What can hang from each mark:
bikid: magef zibo
febo: besi gorun kete magef
kete: besi magef vugar
magef: bikid febo tumapos
gorun: besi febo
zibo: bikid vugar
vugar: besi bikid febo zibo
tumapos: besi bikid kete magef zibo
besi: bikid gorun magef

Every row comes from one small tree of marks. Brackets hold a mark, then the marks that hang from it, in alphabetical order. Every link used is in the known rows. Which tree was each row made from?
Known rows:
{kete {besi bikid gorun magef} vugar}: [ 2.20 -0.04 -0.92 -1.18  1.13  1.70  1.68 -0.05 -0.29 -2.29 -1.67 -1.17
 -2.72 -5.03 -1.95  2.25 -3.85 -4.29 -0.14 -1.00 -0.74  1.35 -2.14  5.08
 -1.26 -0.97  1.96 -0.93  1.83  2.16 -2.93 -1.78  1.55  0.24  1.40 -0.48
 -0.98  0.27  1.21 -0.21 -3.29  0.48 -1.58  1.26]
{bikid {magef {febo gorun kete} {tumapos besi}} zibo}: [ 1.85  0.48 -0.27 -0.55 -2.29  4.04  1.10  0.64 -3.76 -2.72 -0.58 -0.22
  0.07 -1.08 -1.27 -0.43 -2.63 -0.64  1.77  0.49  0.84  1.97 -0.88  3.47
 -6.34 -1.55 -0.54  0.37 -4.59  3.16  0.56  0.06 -0.19  2.57  4.11  0.85
 -0.33 -2.85  1.27  3.76 -1.13  0.34 -2.07 -0.42]
{magef {febo besi} {tumapos bikid}}: [ 1.30 -0.27 -1.67  0.04 -1.83  3.57  0.41  0.43 -4.22 -2.63 -1.86 -0.79
 -1.09  0.36 -1.54  1.15 -2.60 -1.11 -1.17  0.98  0.92  3.79 -0.45  4.41
 -4.50 -3.91 -0.64 -0.39 -2.76  2.76 -1.72 -0.49 -0.65  2.99  4.05  1.53
 -0.20 -2.12  1.47  1.63 -1.05  1.23 -0.85  0.38]
{magef bikid {tumapos besi}}: [ 1.89 -0.59 -1.99 -1.71 -1.48  3.46 -0.30  1.03 -2.41 -0.68 -1.06  1.83
 -0.03  0.36 -1.78 -0.18 -0.58 -1.76  0.67 -1.11 -0.11  4.93 -0.44  5.14
 -1.68 -1.31  2.15 -2.13 -3.22  0.97 -0.82  2.10 -1.04  2.49  3.92  0.11
  0.66 -1.62  2.31  0.27  0.31  1.45 -1.25 -0.20]
{besi {bikid {magef febo {tumapos kete}}} gorun}: [ 3.14 -1.91 -0.39 -1.28 -1.07  2.81  1.17  0.09 -4.22 -2.65 -0.79 -0.99
 -1.82 -1.71 -0.22  0.60 -2.63 -3.73  0.94 -0.64  0.55  3.00 -1.45  5.34
 -1.84 -1.32  0.43 -0.72 -2.37  0.72  0.53  0.55 -0.93  4.58  1.81  1.56
  1.76 -0.57  2.75  3.10 -0.93  1.57 -0.71  0.81]
{magef bikid {febo gorun} {tumapos besi kete zibo}}: [ 3.35 -2.77 -2.61 -1.12 -2.56  4.43  0.41 -0.65 -3.56 -2.12  0.21 -1.60
 -1.80 -0.90 -1.32  0.24 -2.85 -2.77  1.36  0.00  1.56  5.51 -0.63  5.88
 -4.38 -2.85  1.01  0.19 -3.78  2.03  1.19  4.16 -0.39  6.15  4.33  1.71
  0.21 -1.59  2.27  2.11 -1.17  2.90 -2.40  1.73]
{zibo {bikid {magef tumapos}} vugar}: [ 0.51  1.41 -1.52  1.02 -2.94  1.84 -1.08  1.96 -4.72 -3.10 -2.53  1.22
 -1.01  3.30  0.38 -0.71  0.49 -0.50 -1.49  2.55  1.29  3.85 -2.77  3.95
 -2.58 -2.55 -1.28 -1.96 -2.38  0.91 -2.18  0.72 -0.34  0.63  4.27 -0.72
  0.66 -2.54  2.62 -1.16  0.66  0.29  0.30  2.72]
{zibo {bikid magef} {vugar besi}}: [-0.31  3.73 -2.15 -0.13 -3.05  1.07 -0.65  1.88 -4.95 -2.99 -3.39  1.18
 -0.67  4.22  0.04 -1.08  0.14  0.28 -2.78  2.33  1.17  1.98 -3.00  3.55
 -0.92 -2.26 -3.03 -1.60 -0.50  2.30 -2.83 -1.40  0.60  0.11  4.75 -1.51
 -0.22 -2.14  3.16 -2.27  0.10 -1.31  1.58  4.14]
{febo {gorun {besi magef}} {kete vugar}}: [ 0.20  0.67  0.44 -0.36 -0.96  4.20  1.96  0.54  1.04 -2.50 -1.26 -1.59
 -1.72 -4.70 -2.23  2.06 -3.70 -2.54 -0.35 -0.49  0.77  1.63  0.95  3.86
 -2.24 -2.51  2.49 -2.55 -0.82  3.90 -3.32 -1.82  0.64 -1.51  1.64 -2.13
 -2.27  0.47 -1.78  0.45 -3.20 -0.83 -3.83  0.26]
{gorun besi {febo kete magef}}: [ 0.34  0.78  0.75 -0.79 -3.87  4.93  2.58 -0.23  2.45 -1.10 -1.28  0.76
 -0.39 -2.14 -2.09  1.44 -3.38 -0.97 -2.50  0.10  0.71  1.92 -0.27  3.81
 -3.22 -3.50  3.15 -3.43 -1.85  2.99 -2.26 -0.89 -0.06 -1.60  1.71 -3.28
 -3.21  1.13 -2.51 -0.19 -1.48 -2.11 -2.66 -1.76]
{kete besi magef {vugar febo zibo}}: [ 0.06  4.26 -2.85 -2.33  0.40  2.28  0.17 -0.24 -1.28 -2.69 -1.67  0.62
 -1.09 -2.80 -3.82  1.66 -2.11 -0.85  1.14 -2.22 -1.25  1.12 -0.71  0.95
 -2.73 -0.32 -1.14 -1.99  1.70  2.67 -3.68 -3.40 -0.25 -0.50  4.78 -3.42
 -1.55 -1.09  0.56 -2.81 -4.16 -1.54 -0.05  2.08]
{zibo {vugar {besi bikid}}}: [ 1.05  2.28 -2.71 -1.71 -1.76  1.26 -0.30  0.47 -1.93 -1.63 -3.02  1.48
 -1.28  1.45 -1.26 -0.23 -0.80 -1.67 -1.87 -0.01  0.50  1.69 -2.21  4.53
  1.01 -1.49  0.13 -2.17  1.35  2.46 -3.09 -1.05  1.36  1.33  4.35 -1.32
  0.30 -1.06  2.64 -1.84  0.08 -0.57  1.44  3.04]
{magef {bikid zibo} {febo kete} {tumapos besi}}: [ 2.58 -0.37 -1.32 -1.65 -2.17  4.87  0.86  0.57 -2.63 -1.70 -1.41  1.20
  0.02 -0.68 -1.98 -0.21 -2.16 -0.52  1.58  0.46 -0.74  4.75 -0.03  4.82
 -5.42 -1.72  0.72  0.15 -5.00  2.85  0.75  1.09 -0.42  3.04  4.87  1.37
 -0.99 -3.08  1.13  3.26 -1.36  0.10 -0.92 -1.66]
{magef bikid {febo gorun} tumapos}: [ 2.03 -1.36 -1.87 -0.86 -0.87  3.35  0.62 -0.02 -2.76 -2.35 -0.91 -0.63
 -0.63 -0.95 -1.01  1.00 -2.71 -1.20  0.91 -1.05  1.11  4.44  0.39  5.09
 -1.53 -2.04  1.69 -1.35 -2.51  2.78 -1.99 -0.29 -0.22  3.38  3.19  1.69
  2.18 -1.55  2.41  1.70 -1.54  1.60 -1.46  0.31]
{vugar besi febo zibo}: [-1.10  5.32 -2.63 -2.66 -0.85  1.78 -0.31  0.83 -3.49 -2.83 -3.47  1.75
  0.48  2.70 -2.78 -0.49 -0.61 -0.54 -0.54 -2.07 -0.49  1.04  0.20  2.45
  1.30 -0.76 -1.64 -1.72  0.68  3.07 -3.58 -3.76 -0.02  0.50  5.28 -2.88
  0.60 -1.57  1.00 -1.32 -1.56 -1.73  2.62  2.63]
{gorun {febo besi kete}}: [-0.30  2.36 -0.18 -0.71 -3.33  4.24  1.73 -0.03 -0.10 -1.68 -1.30  0.44
 -0.12 -0.77 -1.60  1.34 -3.74 -1.20 -2.46  0.29  1.16  1.06 -0.12  3.55
 -2.24 -2.94  0.82 -2.19 -0.62  4.44 -2.02 -1.82  0.55  0.54  1.87 -2.07
 -1.71 -0.45 -1.17 -0.33 -2.07 -1.37 -1.50 -1.39]
{magef {tumapos {kete vugar}}}: [ 0.75  0.85 -2.36 -2.36 -1.82  3.33  0.11  0.43 -1.81 -2.49 -1.13  0.63
 -1.53 -1.71 -1.02  0.78 -1.72 -2.84  0.21 -0.26  0.41  3.98  0.72  3.56
 -1.14 -1.53 -0.13 -1.87 -1.98  1.89 -1.30  0.53 -1.88  2.38  2.90 -2.38
 -1.10 -0.97  0.83 -0.17 -1.65  1.36 -0.91 -0.26]
{zibo {bikid {magef tumapos}} {vugar {febo gorun}}}: [ 0.35  1.41 -1.45  1.86 -1.48  1.72 -1.46  1.97 -5.21 -4.24 -1.85 -0.75
 -0.11  2.85 -0.35 -0.69 -0.34 -0.20 -0.67  0.92  1.24  2.73 -2.37  3.41
 -1.16 -2.51 -1.71 -1.48 -0.66  0.87 -3.19 -0.39  0.04  0.78  5.18 -0.46
  0.49 -2.35  2.75 -1.47  0.61  0.85 -0.14  4.33]
{febo besi gorun {kete {magef {tumapos zibo}} vugar}}: [ 0.98 -0.29 -2.47 -0.34 -0.44  4.77  0.39 -0.77 -0.66 -3.55 -0.86 -2.10
 -1.29 -4.76 -2.01  3.40 -4.24 -2.17  1.18  1.21  1.49  2.44 -1.05  3.10
 -3.91 -2.65  0.82  0.07 -1.37  4.28 -3.83 -0.20 -0.22  2.16  3.85 -0.77
 -1.75 -0.25  0.11 -0.92 -3.58  1.57 -5.72  0.81]
{febo {besi gorun} kete {magef bikid tumapos}}: [ 2.06 -2.24 -1.19 -0.76  0.03  4.69  1.13 -0.84  0.24 -3.29 -1.58 -1.23
  0.24 -3.46 -1.06  2.82 -3.99 -1.94  1.04 -0.30  0.19  3.57 -0.74  5.51
 -1.10 -2.00  2.35  0.00 -1.46  2.80 -2.14 -0.93 -0.06  1.81  3.08  0.67
 -0.79  0.28  0.61 -0.22 -2.20  1.17 -4.41  0.33]
{bikid {magef febo {tumapos {besi gorun}}} {zibo vugar}}: [ 2.78 -0.79 -1.29  0.44 -2.57  1.91  0.91  1.07 -4.57 -3.28 -2.00  0.22
 -0.74 -0.03 -0.17 -1.34 -1.27 -1.34  0.51  1.99  1.14  3.22 -3.12  5.02
 -6.95 -2.00 -0.98  0.71 -4.10  0.57  0.53  1.40  0.71  2.31  5.52  1.21
 -0.22 -3.17  2.05  2.82 -0.19  1.12  1.61  1.43]
{tumapos {bikid {zibo {vugar {febo besi}}}} kete}: [ 0.14  2.08 -3.06  0.08 -2.84  2.47 -0.58  0.66 -3.75 -3.72 -2.88 -0.52
 -1.21  2.91 -2.02 -0.39 -1.64 -0.17 -1.77  2.30 -0.07  3.26 -1.39  5.16
 -4.14 -3.78 -3.56  1.12 -0.43  2.06 -0.91 -0.14  1.78  2.41  7.36 -0.98
 -2.09 -2.85  0.81 -1.27  0.29  0.34  2.75  3.58]
{vugar {besi gorun} bikid febo zibo}: [-0.79  5.16 -3.01 -0.33 -0.64  1.19  0.54  0.20 -3.29 -4.11 -3.24  0.50
 -0.46  1.30 -2.28 -0.44 -0.29 -0.95  0.03 -2.29 -1.01 -0.42 -0.96  2.09
  1.20  0.31 -0.98 -1.22  1.05  3.93 -4.42 -4.33  0.91  0.25  5.43 -1.94
  1.48 -1.01  0.54 -1.74 -3.80 -2.24  2.64  3.94]
{vugar {besi {bikid magef}} {febo gorun} zibo}: [-0.35  4.05 -1.54 -1.88  0.57  1.30 -0.57  1.10 -4.13 -2.87 -1.99  0.61
  0.14  2.05 -3.00 -0.19 -0.67 -1.35  0.68 -3.79 -0.05 -0.73 -1.33  2.85
  2.33  0.11 -0.26 -1.84  1.82  3.22 -4.01 -3.73  0.48  1.29  3.70 -1.63
  3.79 -1.28  2.45 -0.33 -1.03 -0.89  0.46  4.28]
{gorun {febo {kete {vugar {besi {magef bikid}}}}}}: [ 1.05  0.52 -0.81 -2.86 -0.53  4.28  1.82  0.88 -0.87 -1.70 -2.96  0.70
  0.67 -2.25 -1.97  1.12 -3.23 -1.21 -1.31 -0.36 -0.52  2.77  0.13  4.31
  0.58 -1.80  1.70 -1.21 -0.70  3.65 -3.19 -1.49 -0.02 -0.66  2.15 -2.43
 -2.21 -1.22 -0.10 -0.04 -2.88 -1.91 -2.47 -0.24]
{magef bikid febo {tumapos {besi gorun} zibo}}: [ 3.08 -2.81 -2.18 -0.50 -1.53  3.64  0.63  0.70 -3.79 -2.05 -1.24 -0.48
 -1.32 -0.59 -1.48  0.44 -2.51 -3.09  0.39  0.70  0.77  5.56 -1.82  6.71
 -4.31 -3.01  1.86  0.39 -4.17  1.05 -0.82  3.10 -0.10  4.60  4.40  2.65
  0.55 -1.45  2.37  2.87 -1.87  2.84 -1.10  0.39]
{magef febo {tumapos {besi gorun} {bikid zibo} kete}}: [ 2.92 -1.72 -1.19  0.45 -3.11  3.47  1.37  0.30 -4.81 -2.34 -1.02 -0.97
 -1.96 -0.43 -1.92 -0.56 -2.15 -2.07  0.55  2.35  0.38  3.97 -1.59  5.72
 -7.25 -3.26 -0.91  1.45 -4.96  1.39  1.64  2.39  0.55  4.41  6.25  2.29
 -1.43 -2.50  1.58  3.13 -0.74  1.71  1.12  0.66]
{kete besi {magef bikid febo}}: [ 2.68  0.10 -2.53 -2.45 -0.78  3.15  1.45 -1.26 -1.79 -1.35 -1.47 -0.15
 -1.14 -2.66 -1.71  1.88 -3.66 -0.04  0.46 -0.33 -0.67  3.80 -0.98  4.10
 -4.13 -1.49 -0.21 -1.18 -0.91  2.31 -1.10 -1.32  0.32  2.29  3.69  0.79
 -0.93 -0.86  2.77 -0.67 -2.64 -0.79 -1.01  0.40]
{tumapos {besi magef} {bikid zibo}}: [ 1.04  0.87 -1.46 -0.46 -2.29  2.28  0.91  1.10 -3.16 -0.92 -2.80  1.41
 -1.44  1.26 -2.63 -0.87 -1.09 -1.19 -0.99  2.35 -0.59  3.51 -2.02  6.04
 -5.96 -2.72 -0.04  0.70 -3.71  1.82 -0.48  1.07  2.15  0.14  5.77 -0.43
 -1.30 -2.85  1.01  0.97  0.30 -0.28  0.71  1.18]
{febo {besi magef} kete}: [ 0.50  1.57 -0.67 -1.47 -1.17  3.71  1.51 -0.53 -0.64 -2.53 -2.65 -0.52
 -0.65 -2.00 -0.96  1.56 -3.85 -2.00 -0.86  0.63  0.24  2.01  0.13  4.43
 -2.06 -2.03  0.02 -0.61 -0.75  3.73 -1.23 -2.16  1.05  0.10  2.43 -1.46
 -2.19 -0.61 -0.48 -0.25 -1.84 -1.25 -2.40  0.57]
{vugar {besi bikid magef} febo zibo}: [ 0.85  3.16 -1.68 -2.80  0.93  1.56  0.28  0.07 -2.88 -2.44 -3.86  1.03
 -0.32  0.70 -2.92 -0.18 -1.00 -2.13  0.28 -2.73 -1.42  1.00 -0.83  3.74
  1.87 -0.05  0.34 -1.09  1.44  2.44 -2.86 -3.22  0.86  0.02  4.12 -2.26
  0.84 -1.29  1.02 -0.62 -0.82 -2.13  1.34  3.77]
{magef {bikid {zibo vugar}} {febo {gorun besi}}}: [ 1.49 -0.25 -1.61  0.70 -3.11  2.82  1.35  0.31 -0.88 -2.82 -1.74 -0.70
 -1.88 -0.19 -1.44  0.28 -2.20  0.18 -0.68  0.83  1.40  3.87 -0.61  5.99
 -5.13 -3.31  1.36 -1.35 -2.21  3.43 -1.86 -0.38  2.23  1.39  4.67  0.94
  0.93 -1.84  0.32  1.42 -1.09  0.00  1.45  1.36]
{tumapos {magef bikid} zibo}: [-0.25  0.35 -3.01 -1.41 -1.55  3.09 -0.54  1.61 -3.85 -1.17 -1.75  1.65
 -1.50  1.99 -2.30  1.03 -0.97 -1.42 -0.73  1.36  0.29  5.41 -0.79  6.08
 -2.41 -2.94  0.60 -1.33 -2.67  2.24 -2.51  1.35  0.21  2.94  4.65  0.47
  1.60 -1.97  2.56  0.24 -0.64  1.17 -0.87  0.66]

Write each row's tree:
[ 1.36  2.03 -1.84 -1.28 -2.06  2.24  1.53 -0.60 -1.40 -2.36 -1.68  0.29
 -2.13 -0.76 -1.77  0.87 -3.27 -1.60 -0.82 -0.10  0.04  1.88 -1.16  5.03
 -4.38 -1.89 -0.26  0.00 -1.11  4.62 -0.90 -2.45  1.38  2.47  2.87  0.43
  0.54 -1.60  0.73  2.16 -1.50 -0.29  1.33 -0.37] => {magef {febo {besi {bikid zibo}}}}
[ 0.07  3.99 -4.05 -0.52 -2.89  1.19  0.07 -0.04 -2.18 -3.03 -3.48  1.35
 -1.16  1.91 -0.25 -0.92  0.07 -0.12 -1.92  0.52  0.22  1.39 -1.80  2.77
 -0.34 -0.83 -1.28 -1.93  0.37  3.61 -3.37 -1.67  1.17  0.32  5.25 -2.24
 -0.25 -1.67  1.53 -2.99 -1.67 -1.94  1.75  3.70] => {zibo {vugar besi bikid}}
[ 1.17  1.14 -1.55 -1.72 -0.52  4.16  0.97  0.22 -2.50 -3.63 -1.40 -1.47
 -0.14 -3.36 -1.46  1.46 -3.79 -1.34  0.66 -0.70  1.09  1.48  0.87  1.96
 -1.03 -1.82 -0.50 -0.87 -1.02  4.82 -3.19 -2.65 -1.24  2.08  3.38 -0.39
 -1.82 -1.31  1.05  1.41 -3.75  0.16 -2.87  0.25] => {magef {febo gorun {kete {vugar besi}}} tumapos}
[ 1.29  1.70 -0.51 -1.39 -2.55  4.22  2.08 -1.09  0.05 -0.84 -1.31  0.45
 -0.24 -2.97 -2.04  1.90 -4.06 -0.15 -1.12  0.91 -0.08  1.10 -1.42  2.51
 -3.94 -2.06  0.67 -2.30 -0.27  2.91 -1.82 -1.37  0.67  0.06  2.97 -1.89
 -3.30 -0.02  0.06 -1.98 -2.40 -2.38 -2.19 -1.14] => {gorun {febo {kete besi magef}}}
[ 1.90 -0.02 -2.30  0.39 -1.59  1.23  1.35 -1.31  1.15 -3.34 -2.21 -0.42
 -2.33 -2.09 -1.19  1.35 -3.02 -2.25 -0.80  1.13  0.71  1.45 -3.85  6.22
 -3.56 -2.00  1.10  0.70  0.80  3.25 -2.10 -1.49  3.41  0.63  4.52 -0.56
 -0.44 -0.38  0.54 -1.13 -0.98  0.45  0.44  2.84] => {febo {besi {bikid {zibo vugar}} gorun} magef}
[ 1.78 -1.55  0.50  1.19 -2.37  2.62  2.24  0.96 -2.57 -0.40 -1.56 -0.20
 -1.21 -0.74 -2.51 -0.16 -2.45 -2.73 -2.35  1.54  0.81  2.27 -2.71  6.19
 -4.32 -3.69  2.38 -0.86 -2.33  1.08 -1.28  1.62  2.27 -0.11  3.90 -0.03
 -1.60 -0.97  0.49  0.65 -0.79 -0.01 -0.60  1.16] => {tumapos {besi {gorun febo} magef} bikid}
[ 1.40 -0.35 -1.64  0.20 -2.47  2.75  1.23  0.77 -4.49 -1.54 -0.37 -0.55
 -2.51 -1.11 -2.37  0.40 -2.61 -3.02 -0.52  1.66  1.38  3.15 -1.96  5.05
 -6.55 -3.41 -0.36 -0.42 -3.03  2.23 -0.20  1.50  0.74  3.48  5.19  1.71
 -1.47 -1.52  2.01  2.32 -2.01  1.21 -0.36  1.08] => {tumapos {besi gorun} {magef febo} zibo}
[ 2.44 -1.81 -1.08 -1.19 -0.14  2.43  2.28 -0.12 -2.41 -2.25 -2.59 -0.93
 -1.43 -2.11 -0.76  1.05 -3.73 -2.47 -0.17  0.12  0.12  4.31 -0.54  6.89
 -1.85 -2.03  1.36 -0.02 -2.00  1.95 -1.29 -1.13  1.62  1.53  2.83  1.50
  0.58 -0.84  1.79  1.99 -2.69  0.18 -0.11  1.01] => {besi gorun {magef bikid febo}}
[ 1.89 -1.40 -2.09  0.22 -0.41  3.31  0.73  0.08 -3.13 -2.24 -0.56 -1.50
 -1.93 -3.66 -2.62  2.00 -2.92 -1.11  0.81  0.73  1.06  3.33 -0.94  3.15
 -4.84 -3.02  0.42 -0.85 -2.50  2.82 -3.51 -0.44 -0.32  1.80  4.88  0.79
 -0.53 -1.58  2.17  0.49 -3.17  1.34 -3.02  1.21] => {kete {magef {febo gorun} {tumapos bikid}} vugar}
[ 2.11 -0.96 -2.76  2.27 -3.64  2.57 -0.52 -0.43 -1.59 -3.06 -0.85 -0.99
 -2.36  0.35 -0.92 -0.05 -1.23 -1.75 -0.80  2.90  2.51  3.84 -4.36  4.59
 -5.51 -3.82  0.76 -0.27 -2.01  2.08 -1.68  3.46  1.43  1.28  6.20 -0.69
 -2.19 -1.37  1.60 -2.29 -0.14  1.84 -2.77  4.90] => {febo gorun {magef {tumapos besi {zibo bikid vugar}}}}
[-0.47  3.70 -2.24 -0.94 -2.29  2.68 -0.33  1.31 -1.89 -3.17 -3.52  1.48
 -0.04  2.07 -1.82 -0.59 -1.72  0.06 -1.09  1.70 -0.67  2.60 -0.76  4.05
 -2.35 -2.26 -2.03 -0.21 -0.66  2.43 -2.49 -1.73  1.75  0.15  6.53 -2.09
 -2.16 -2.58  0.26 -0.60 -1.04 -1.20  2.19  1.20] => {bikid {zibo {vugar {febo kete}}}}
[ 0.92  0.76 -2.76 -1.52 -2.35  3.32  0.42 -0.07  0.71 -2.45 -3.03  1.85
 -0.66  0.27 -1.39  0.54 -2.04  0.25 -0.26  1.97 -0.30  4.31 -1.58  5.70
 -3.05 -2.07  0.53  0.08 -1.77  3.14 -1.91 -0.38  2.17  0.02  5.66 -1.65
 -1.15 -2.06  0.67 -1.15 -1.51 -0.91 -0.62  1.43] => {febo kete {magef {bikid {zibo vugar}}}}
[-1.22  5.83 -2.96 -1.55 -2.02  1.35  0.19  0.55 -3.93 -3.10 -3.11  2.42
 -0.65  2.92 -1.25 -0.90  1.03 -0.09 -0.15 -1.58 -0.27  0.06 -1.29  1.66
 -0.39  0.75 -1.25 -2.10 -0.96  4.36 -3.29 -3.23 -0.12  0.13  3.65 -2.81
  3.38 -2.10  1.22 -1.19 -2.76 -2.80  1.19  3.34] => {vugar besi {bikid magef} zibo}
[-0.86  4.35 -1.98 -0.27 -1.92  1.88  0.00  0.12 -1.59 -3.05 -2.07  1.22
 -1.30  1.88 -2.78  0.13 -0.84 -0.50 -0.73 -0.70 -0.32  2.00 -1.35  2.63
 -1.62 -1.73 -0.95 -1.68  0.01  3.23 -3.07 -2.97  0.59 -1.31  5.06 -3.26
 -0.64 -1.11  0.27 -2.44 -2.37 -1.87  0.81  3.55] => {vugar {febo magef} {zibo bikid}}
[ 1.58 -0.72 -0.47 -0.65 -0.10  1.98  0.16  1.47 -3.38 -2.07 -1.64  0.74
 -0.87 -0.23 -0.83  0.76 -1.24 -3.35  0.28 -0.72  0.23  2.43 -2.28  5.58
 -0.01 -0.96  2.07 -1.63 -1.75  0.50 -2.60 -0.13 -0.36  2.30  1.90  0.84
  3.25 -0.40  2.83  1.59 -0.08  1.76 -0.97  0.35] => {besi {bikid {magef tumapos}} gorun}
[ 0.34  1.94  0.44  1.32 -2.39  3.33  1.64  0.83 -3.92 -3.86 -1.18 -2.03
 -1.51 -0.60 -0.51  1.39 -3.97 -1.33 -1.50  1.75  1.29  0.91 -1.74  3.77
 -4.11 -3.01 -2.27 -0.29 -1.52  4.42 -1.34 -3.07  0.63  1.51  2.27  1.33
 -0.92 -0.85  1.20  1.50 -3.79 -0.84 -1.47  1.28] => {zibo {bikid {magef {febo {besi gorun} kete}}}}
[ 0.90  1.39 -2.55 -2.08 -2.19  2.58  1.14  0.54 -2.44 -1.93 -2.43  1.63
 -1.09  1.12 -1.51  0.10 -2.26 -0.13 -0.43  0.64 -0.38  4.56 -0.08  5.87
 -3.64 -1.95 -0.25 -0.06 -3.26  3.42 -1.26 -1.33  1.01  2.22  4.16  0.53
  1.33 -2.53  1.61  2.22 -1.83 -0.22  2.05 -0.90] => {magef {bikid zibo} febo}
[ 1.36 -0.20 -3.15 -1.52 -1.62  3.12 -0.04 -0.23 -2.54 -1.82 -2.66  1.05
 -1.07 -0.28 -1.17  1.25 -1.73 -1.63 -0.02  2.22  0.54  4.80 -1.80  4.72
 -3.43 -2.43  0.70 -0.52 -3.45  0.98 -2.76  1.52 -0.40  2.27  4.81 -0.72
 -0.13 -0.71  1.73 -0.73 -0.47  1.19 -1.52  0.21] => {kete {magef {tumapos zibo}}}
[ 1.27 -0.95 -2.46  2.23 -3.40  2.73 -0.33  1.20 -5.57 -1.53 -0.20 -1.24
 -3.20  1.17 -3.06 -0.17 -1.45 -1.44 -1.27  3.14  2.57  3.56 -3.00  4.89
 -8.16 -5.26 -0.89 -0.48 -2.33  2.67 -1.05  3.26  2.17  3.48  7.64  2.07
 -1.11 -3.46  2.85  0.76 -0.95  1.63 -1.13  4.58] => {tumapos besi bikid {magef {febo gorun}} {zibo vugar}}
[ 1.01  1.27 -1.69  0.33 -3.16  2.35  0.50  0.69 -3.13 -1.58 -2.20  0.34
 -2.58  1.44 -1.44 -0.46 -1.46 -2.53 -2.03  2.92  0.61  3.94 -2.91  5.55
 -4.86 -3.24 -0.13 -0.14 -2.87  2.09 -0.80  2.09  1.48  0.50  4.30 -0.92
 -2.16 -1.41  1.10 -0.49 -0.75 -0.06 -0.76  2.58] => {tumapos {besi magef} {zibo bikid}}
[ 0.54  0.26 -2.15 -2.10 -1.90  3.39  0.15  0.53 -3.39 -1.02 -0.61  1.05
 -1.45  0.27 -1.84  0.68 -1.12 -1.38  0.40 -0.06  0.02  4.68  0.72  5.14
 -1.34 -1.71 -0.21 -2.33 -1.97  2.14  0.19  0.76 -0.46  3.34  4.13 -0.14
  0.46 -1.57  2.50 -0.51 -0.15  0.25 -0.49  0.90] => {tumapos kete {magef bikid}}
[ 0.82  2.30 -2.25 -2.02 -1.41  1.06 -0.58  1.37 -3.47 -1.90 -3.11  1.74
 -0.65  2.39 -0.71 -0.60 -0.29 -1.40 -1.69 -0.15  0.49  1.51 -2.85  4.45
  0.79 -1.08 -0.64 -1.98  0.66  1.66 -2.83 -1.01  0.68  1.29  3.61 -1.38
  1.52 -1.49  3.42 -1.05  0.60 -0.54  0.87  3.36] => {zibo {vugar {besi {bikid magef}}}}
[ 1.23 -0.82 -2.15 -1.01 -0.50  2.67  1.44 -0.84  0.46 -2.64 -1.52 -0.73
 -0.82 -2.26 -1.26  2.34 -3.73 -2.03 -0.45 -0.76  0.54  3.05 -1.36  6.24
 -0.98 -1.99  1.69 -0.39 -0.19  3.00 -2.54 -1.75  1.26  1.20  2.92 -0.17
  0.24  0.66  1.20 -1.12 -2.21  0.99 -2.00  1.38] => {febo {besi gorun} {magef bikid}}
